Here is a tiny trained network, its code and every weight. The questions are about switching its units off for an input and a class, where a switched-off unit gives its printed mean instead of its output.

import numpy as np


def w(rows, s, z=0):
    codes = np.array(rows[::2]) - 128.0
    scale = np.full(codes.shape[1], s)
    scale[-1] = z or s
    return codes * scale


def norm(h):
    return h / np.sqrt((h * h).mean(-1, keepdims=True) + 1e-5)


def f(y):
    return y / 2 * (1 + np.tanh(0.7978845608 * (y + 0.044715 * y**3)))


def log_softmax(a):
    a = a - a.max(-1, keepdims=True)
    return a - np.log(np.exp(a).sum(-1, keepdims=True))


def net(x, mask):
    res = np.array(x, float).reshape(1, 8) / 4 @ E
    u = 0
    for l in range(4):
        y = f(norm(res) @ A[l][:, :-1].T + A[l][:, -1])
        res = res + np.where(mask[u : u + 5], y, B[l][:, -1]) @ B[l][:, :-1]
        u += 5
    return log_softmax(norm(res)[-1] @ U[:, :-1].T + U[:, -1])


A, B = {}, {}
E = w([
[154,43,176,85,245,88],'x0',
[112,157,129,139,152,133],'x1',
[117,38,161,187,154,104],'x2',
[141,68,113,165,143,143],'x3',
[154,223,84,209,139,82],'x4',
[130,116,70,118,135,103],'x5',
[165,158,224,118,129,35],'x6',
[138,172,14,137,237,56],'x7',
],0.0013)
A[0] = w([
[111,41,234,130,104,123,50],'L0N0',
[121,62,253,109,109,128,94],'L0N1',
[77,155,25,87,141,199,44],'L0N2',
[107,226,6,152,194,103,215],'L0N3',
[109,63,238,81,149,179,6],'L0N4',
],0.003,0.00023)
B[0] = w([
[168,81,26,130,140,183,208],'L0N0',
[197,81,3,56,119,165,222],'L0N1',
[199,87,109,57,95,182,176],'L0N2',
[152,69,165,33,123,191,250],'L0N3',
[217,112,79,48,36,187,217],'L0N4',
],0.0028,0.0014)
A[1] = w([
[90,3,123,246,142,155,209],'L1N0',
[91,158,149,162,73,188,16],'L1N1',
[70,123,88,148,104,186,3],'L1N2',
[111,125,75,101,123,163,220],'L1N3',
[123,87,101,99,180,123,35],'L1N4',
],0.0043,0.00061)
B[1] = w([
[75,184,6,242,233,159,234],'L1N0',
[104,152,162,146,188,15,144],'L1N1',
[192,108,163,86,213,104,146],'L1N2',
[176,82,154,128,110,180,251],'L1N3',
[161,167,251,132,119,95,199],'L1N4',
],0.003,0.0012)
A[2] = w([
[2,114,115,183,88,147,2],'L2N0',
[78,147,151,10,111,164,64],'L2N1',
[227,111,127,140,207,35,35],'L2N2',
[129,233,86,127,65,189,121],'L2N3',
[106,83,88,176,179,110,127],'L2N4',
],0.0018,0.00091)
B[2] = w([
[159,143,28,161,150,52,3],'L2N0',
[168,127,111,213,188,135,172],'L2N1',
[193,114,151,4,207,134,124],'L2N2',
[128,76,117,147,42,78,172],'L2N3',
[205,218,122,64,214,188,121],'L2N4',
],0.0026,0.00067)
A[3] = w([
[136,54,23,106,100,252,172],'L3N0',
[157,184,118,90,107,242,254],'L3N1',
[102,198,197,15,108,159,188],'L3N2',
[161,78,78,46,187,152,111],'L3N3',
[90,233,187,143,138,89,201],'L3N4',
],0.0026,0.0012)
B[3] = w([
[235,60,63,94,78,245,253],'L3N0',
[106,3,102,159,90,138,230],'L3N1',
[130,114,61,225,213,208,200],'L3N2',
[202,183,250,56,58,130,191],'L3N3',
[99,34,73,187,87,183,152],'L3N4',
],0.0029,0.0022)
U = w([
[17,177,140,170,7,39,45],'0',
[76,155,67,214,220,108,175],'1',
[208,10,77,51,65,254,252],'2',
[155,150,240,16,221,33,16],'3',
],0.006,0.002)

Each question gives the input, the list of numbers given to net, and the class t.
The units are the neurons (one row each of A and B). Each row of codes is followed by its name. A weight is (code - 128) times the scale printed after its matrix; where a second scale follows, it is the last column's (A, B and U).
mask holds one flag per neuron, layer by layer. A switched-off neuron (its flag False) gives its mean, the last column of its row in B, instead of its output. The means were averaged over made-up inputs and are rounded, as every weight is.
A unit's drop is (log p(t) with every unit on - log p(t) with that unit switched off) / (log p(t) with every unit on - log p(t) with every unit switched off).
The circuit of an input: a set's keep is (log p(t) with only the set's units on - log p(t) with every unit switched off) / (log p(t) with every unit on - log p(t) with every unit switched off). Starting from the 12 units with the biggest drops (on a tie, the unit counted first), units are removed one at a time, each time the one whose removal leaves the highest keep (on an exact tie, the one counted first), for as long as the keep stays at least 0.8.
units of the circuit, in order: the units of the circuit, biggest drop first
most important unit: the unit with the biggest drop
k most important neurons: the k neurons with the biggest drops, biggest first
top k neurons in layer l: the k neurons of layer l with the biggest drops, biggest first
drop when u is switched off: that unit's drop, to one decimal
input [8,5,4,-6,7,-6,-7,6], class 3: most important unit	L0N3
input [2,-1,-7,-7,2,-4,5,-5], class 0: 2 most important neurons	[L3N0 L0N3]
input [-1,6,4,-5,-5,3,1,6], class 3: units of the circuit, in order	[L3N0 L1N4]
input [-2,6,8,-5,-1,-1,2,3], class 0: units of the circuit, in order	[L3N0 L3N2]
input [-7,-1,-3,0,5,8,5,2], class 0: units of the circuit, in order	[L3N0 L0N1 L1N0]
input [-6,-3,5,6,2,4,-4,3], class 1: 4 most important neurons	[L1N0 L0N4 L0N1 L0N0]
input [-5,0,-7,-4,5,2,-6,-8], class 0: units of the circuit, in order	[L1N1 L0N1 L0N4]
input [0,7,-2,0,4,0,0,7], class 3: units of the circuit, in order	[L3N0 L0N3 L0N1 L0N0]
input [8,-8,-4,-1,6,0,-4,4], class 3: top 2 neurons in layer 0	[L0N4 L0N1]
input [1,1,5,-3,4,2,-8,-4], class 1: 3 most important neurons	[L1N0 L0N1 L0N4]
input [5,-8,6,2,-1,8,-6,6], class 1: top 2 neurons in layer 1	[L1N0 L1N4]
input [3,0,-6,3,4,5,0,7], class 3: 3 most important neurons	[L0N4 L3N0 L0N1]
input [3,2,2,2,-5,-4,-2,8], class 3: top 2 neurons in layer 3	[L3N0 L3N3]
input [6,7,-3,2,6,8,2,2], class 3: top neuron in layer 0	[L0N3]
input [-4,-3,-2,-5,0,-4,6,-4], class 0: top 2 neurons in layer 0	[L0N3 L0N2]
input [-8,3,-2,4,-7,-8,6,3], class 0: top 2 neurons in layer 0	[L0N3 L0N2]
input [0,5,-8,0,8,-6,-3,-7], class 0: 2 most important neurons	[L3N0 L1N1]
input [-2,-3,0,4,8,-2,6,-1], class 0: top 2 neurons in layer 1	[L1N0 L1N2]
input [1,-8,-2,-2,8,-4,5,-5], class 0: drop when L3N0 is switched off	0.2
input [-8,4,5,3,-5,3,3,1], class 1: drop when L1N0 is switched off	0.5
input [-8,-6,-8,-8,-1,-7,8,-5], class 0: top neuron in layer 3	[L3N0]
input [1,-3,-5,7,6,3,6,7], class 3: drop when L2N2 is switched off	0.2
